Below are the code and all the weights of a small trained network. Each question names an input and a target symbol and asks about switching units off, where a switched-off unit gives its printed mean instead of its output.

import numpy as np


def w(rows, s, z=0):
    codes = np.array(rows[::2]) - 128.0
    scale = np.full(codes.shape[1], s)
    scale[-1] = z or s
    return codes * scale


def f(y):
    return np.maximum(y, 0)


def softmax(a):
    e = np.exp(a - a.max(-1, keepdims=True))
    return e / e.sum(-1, keepdims=True)


def log_softmax(a):
    a = a - a.max(-1, keepdims=True)
    return a - np.log(np.exp(a).sum(-1, keepdims=True))


def net(x, mask):
    ids = ['αεζσφω'.index(c) for c in x.split()]
    T = len(ids)
    res = E[ids] + P[:T]
    u = 0
    for l in range(2):
        r = res
        for j in range(2):
            rows = slice(3 * j, 3 * j + 3)
            q, k, v = (r @ M[l][rows].T for M in (Q, K, V))
            z = softmax(np.where(np.tri(T) > 0, q @ k.T / 3**0.5, -1e9)) @ v
            o = O[l][rows]
            res = res + np.where(mask[u + j], z, o[:, -1]) @ o[:, :-1]
        u += 2
        y = f(res @ A[l][:, :-1].T + A[l][:, -1])
        res = res + np.where(mask[u : u + 12], y, B[l][:, -1]) @ B[l][:, :-1]
        u += 12
    return log_softmax(res[-1] @ U[:, :-1].T + U[:, -1])


Q, K, V, O, A, B = {}, {}, {}, {}, {}, {}
E = w([
[130,146,96],'α',
[171,176,80],'ε',
[88,151,146],'ζ',
[146,118,84],'σ',
[127,102,76],'φ',
[67,250,224],'ω',
],0.016)
P = w([
[188,150,108],'0',
[137,134,158],'1',
[125,255,97],'2',
[100,58,115],'3',
[152,123,192],'4',
[117,234,89],'5',
[89,62,201],'6',
[158,126,196],'7',
[123,232,81],'8',
[79,54,150],'9',
[164,126,200],'10',
[123,236,83],'11',
],0.0093)
Q[0] = w([
[134,118,226],'0.h1',
[121,172,146],'0.h1',
[150,124,171],'0.h1',
[94,45,192],'0.h2',
[58,56,250],'0.h2',
[153,67,147],'0.h2',
],0.013)
K[0] = w([
[165,53,119],'0.h1',
[159,146,109],'0.h1',
[135,94,93],'0.h1',
[7,123,151],'0.h2',
[53,109,201],'0.h2',
[86,111,143],'0.h2',
],0.014)
V[0] = w([
[137,224,45],'0.h1',
[120,29,16],'0.h1',
[183,101,108],'0.h1',
[38,90,138],'0.h2',
[254,195,157],'0.h2',
[6,217,199],'0.h2',
],0.0072)
O[0] = w([
[132,202,140,255],'0.h1',
[146,88,68,23],'0.h1',
[179,86,156,109],'0.h1',
[85,92,47,42],'0.h2',
[163,195,198,252],'0.h2',
[3,221,108,163],'0.h2',
],0.008,0.0062)
A[0] = w([
[152,99,85,106],'0.n1',
[161,79,110,98],'0.n2',
[126,130,161,95],'0.n3',
[163,159,187,127],'0.n4',
[74,127,178,101],'0.n5',
[205,6,110,149],'0.n6',
[166,171,169,117],'0.n7',
[161,83,46,71],'0.n8',
[81,169,125,129],'0.n9',
[72,158,107,109],'0.n10',
[80,116,84,76],'0.n11',
[169,100,84,1],'0.n12',
],0.012,0.0034)
B[0] = w([
[126,114,163,130],'0.n1',
[166,67,187,130],'0.n2',
[168,120,118,153],'0.n3',
[144,163,163,243],'0.n4',
[91,157,100,179],'0.n5',
[73,65,210,135],'0.n6',
[121,147,149,248],'0.n7',
[84,13,138,130],'0.n8',
[117,181,49,209],'0.n9',
[88,165,97,184],'0.n10',
[79,3,149,140],'0.n11',
[132,18,180,129],'0.n12',
],0.0072,0.015)
Q[1] = w([
[134,63,155],'1.h1',
[138,189,106],'1.h1',
[171,166,224],'1.h1',
[41,156,109],'1.h2',
[167,111,97],'1.h2',
[120,1,129],'1.h2',
],0.0082)
K[1] = w([
[65,209,2],'1.h1',
[184,76,137],'1.h1',
[236,196,218],'1.h1',
[76,222,83],'1.h2',
[125,157,132],'1.h2',
[133,92,45],'1.h2',
],0.0077)
V[1] = w([
[43,2,202],'1.h1',
[112,143,96],'1.h1',
[177,142,199],'1.h1',
[40,163,133],'1.h2',
[108,112,102],'1.h2',
[156,120,52],'1.h2',
],0.0085)
O[1] = w([
[252,218,110,2],'1.h1',
[230,12,154,101],'1.h1',
[59,156,194,248],'1.h1',
[187,88,40,250],'1.h2',
[74,182,109,81],'1.h2',
[112,226,121,55],'1.h2',
],0.005,0.016)
A[1] = w([
[61,181,168,106],'1.n1',
[143,157,62,42],'1.n2',
[88,92,142,154],'1.n3',
[102,98,102,53],'1.n4',
[192,89,192,71],'1.n5',
[1,104,118,155],'1.n6',
[144,250,59,215],'1.n7',
[32,192,213,126],'1.n8',
[150,169,143,193],'1.n9',
[130,144,137,111],'1.n10',
[81,139,75,1],'1.n11',
[177,53,86,133],'1.n12',
],0.0088,0.0064)
B[1] = w([
[151,157,98,208],'1.n1',
[121,181,255,150],'1.n2',
[246,142,184,149],'1.n3',
[162,225,130,135],'1.n4',
[56,110,91,139],'1.n5',
[208,79,114,199],'1.n6',
[149,24,84,220],'1.n7',
[112,144,84,251],'1.n8',
[71,68,110,167],'1.n9',
[91,198,110,139],'1.n10',
[209,238,162,155],'1.n11',
[138,123,208,133],'1.n12',
],0.0076,0.027)
U = w([
[96,113,87,3],'α',
[125,187,174,119],'ε',
[97,10,91,185],'ζ',
[135,59,134,211],'σ',
[247,84,176,88],'φ',
[200,119,127,154],'ω',
],0.011,0.0054)

Each question gives the input, a string of symbols that net reads in full, and the target symbol t.
The units are the heads (3 rows each of Q, K, V and O) and the neurons (one row each of A and B). Each row of codes is followed by its name. A weight is (code - 128) times the scale printed after its matrix; where a second scale follows, it is the last column's (O, A, B and U).
mask holds one flag per unit, layer by layer, with each layer's heads first. A switched-off unit (its flag False) gives its mean, the last column of its rows in O or B, instead of its output. The means were averaged over made-up inputs and are rounded, as every weight is.
A unit's drop is (log p(t) with every unit on - log p(t) with that unit switched off) / (log p(t) with every unit on - log p(t) with every unit switched off).
The circuit of an input: a set's keep is (log p(t) with only the set's units on - log p(t) with every unit switched off) / (log p(t) with every unit on - log p(t) with every unit switched off). Starting from the 12 units with the biggest drops (on a tie, the unit counted first), units are removed one at a time, each time the one whose removal leaves the highest keep (on an exact tie, the one counted first), for as long as the keep stays at least 0.8.
units of the circuit, in order: the units of the circuit, biggest drop first
top k neurons: the k neurons with the biggest drops, biggest first
top k neurons in layer l: the k neurons of layer l with the biggest drops, biggest first
input ω ε φ ε ω, target α: units of the circuit, in order => 0.h2, 1.n7, 0.n9
input φ ω ε ε ε ε ω, target ω: top 2 neurons => 1.n7, 1.n11
input φ ε ε φ ε σ φ ε ε ω ε ε, target φ: top 3 neurons in layer 0 => 0.n6, 0.n2, 0.n12
input ζ σ φ ε, target φ: units of the circuit, in order => 0.h2, 1.n8, 1.h1
input ω ζ σ ε ζ σ φ, target φ: top 2 neurons in layer 1 => 1.n12, 1.n8
input ω ω ε α ε ε φ ε ω σ, target ω: top 3 neurons => 1.n11, 1.n4, 0.n9
input ω ε ε ε ε α σ ε, target ε: top 3 neurons => 1.n7, 0.n9, 1.n6
input ε ζ φ, target ε: units of the circuit, in order => 0.h2, 1.n7, 1.h2, 0.n9
input φ ζ ζ ε ζ φ σ ε ω, target φ: top 3 neurons => 1.n7, 0.n6, 0.n2
input ε ε ω ε ε ζ ζ σ φ ζ ω, target α: units of the circuit, in order => 0.h2, 0.n9, 1.n7
input σ ζ ε ω ω σ φ, target ω: top 3 neurons => 1.n11, 1.n2, 1.n7
input φ ω σ ω ε ε σ ε α ε ε σ, target φ: top 2 neurons in layer 1 => 1.n7, 1.n8
input ε σ ω φ ω φ σ, target ω: top 2 neurons => 1.n11, 1.n6
input φ ε φ, target φ: units of the circuit, in order => 0.h2, 1.h1, 0.n6, 1.n8
input ω ε ε, target ζ: units of the circuit, in order => 1.n11, 1.h1
input ω ω σ, target ζ: units of the circuit, in order => 1.n11, 1.h2
input α φ ε ω, target ω: top 3 neurons in layer 1 => 1.n11, 1.n7, 1.n2
input ω ω ζ ζ ω σ ζ ω α, target ζ: top 2 neurons => 1.n3, 1.n1
input φ φ ω, target φ: top 2 neurons in layer 0 => 0.n6, 0.n8
input ω ω ζ ω ω ω ω ω ε α, target ω: top 2 neurons in layer 1 => 1.n11, 1.n4
input ε φ ε α, target φ: top neuron in layer 0 => 0.n9
input φ ε ζ, target φ: top 2 neurons => 1.n7, 0.n6
input ζ ω ε σ ε ε α ζ, target ω: top 2 neurons => 1.n11, 1.n6
input ω ω ω ε ζ ε σ ω σ, target ζ: top 4 neurons => 1.n11, 1.n7, 1.n3, 1.n1
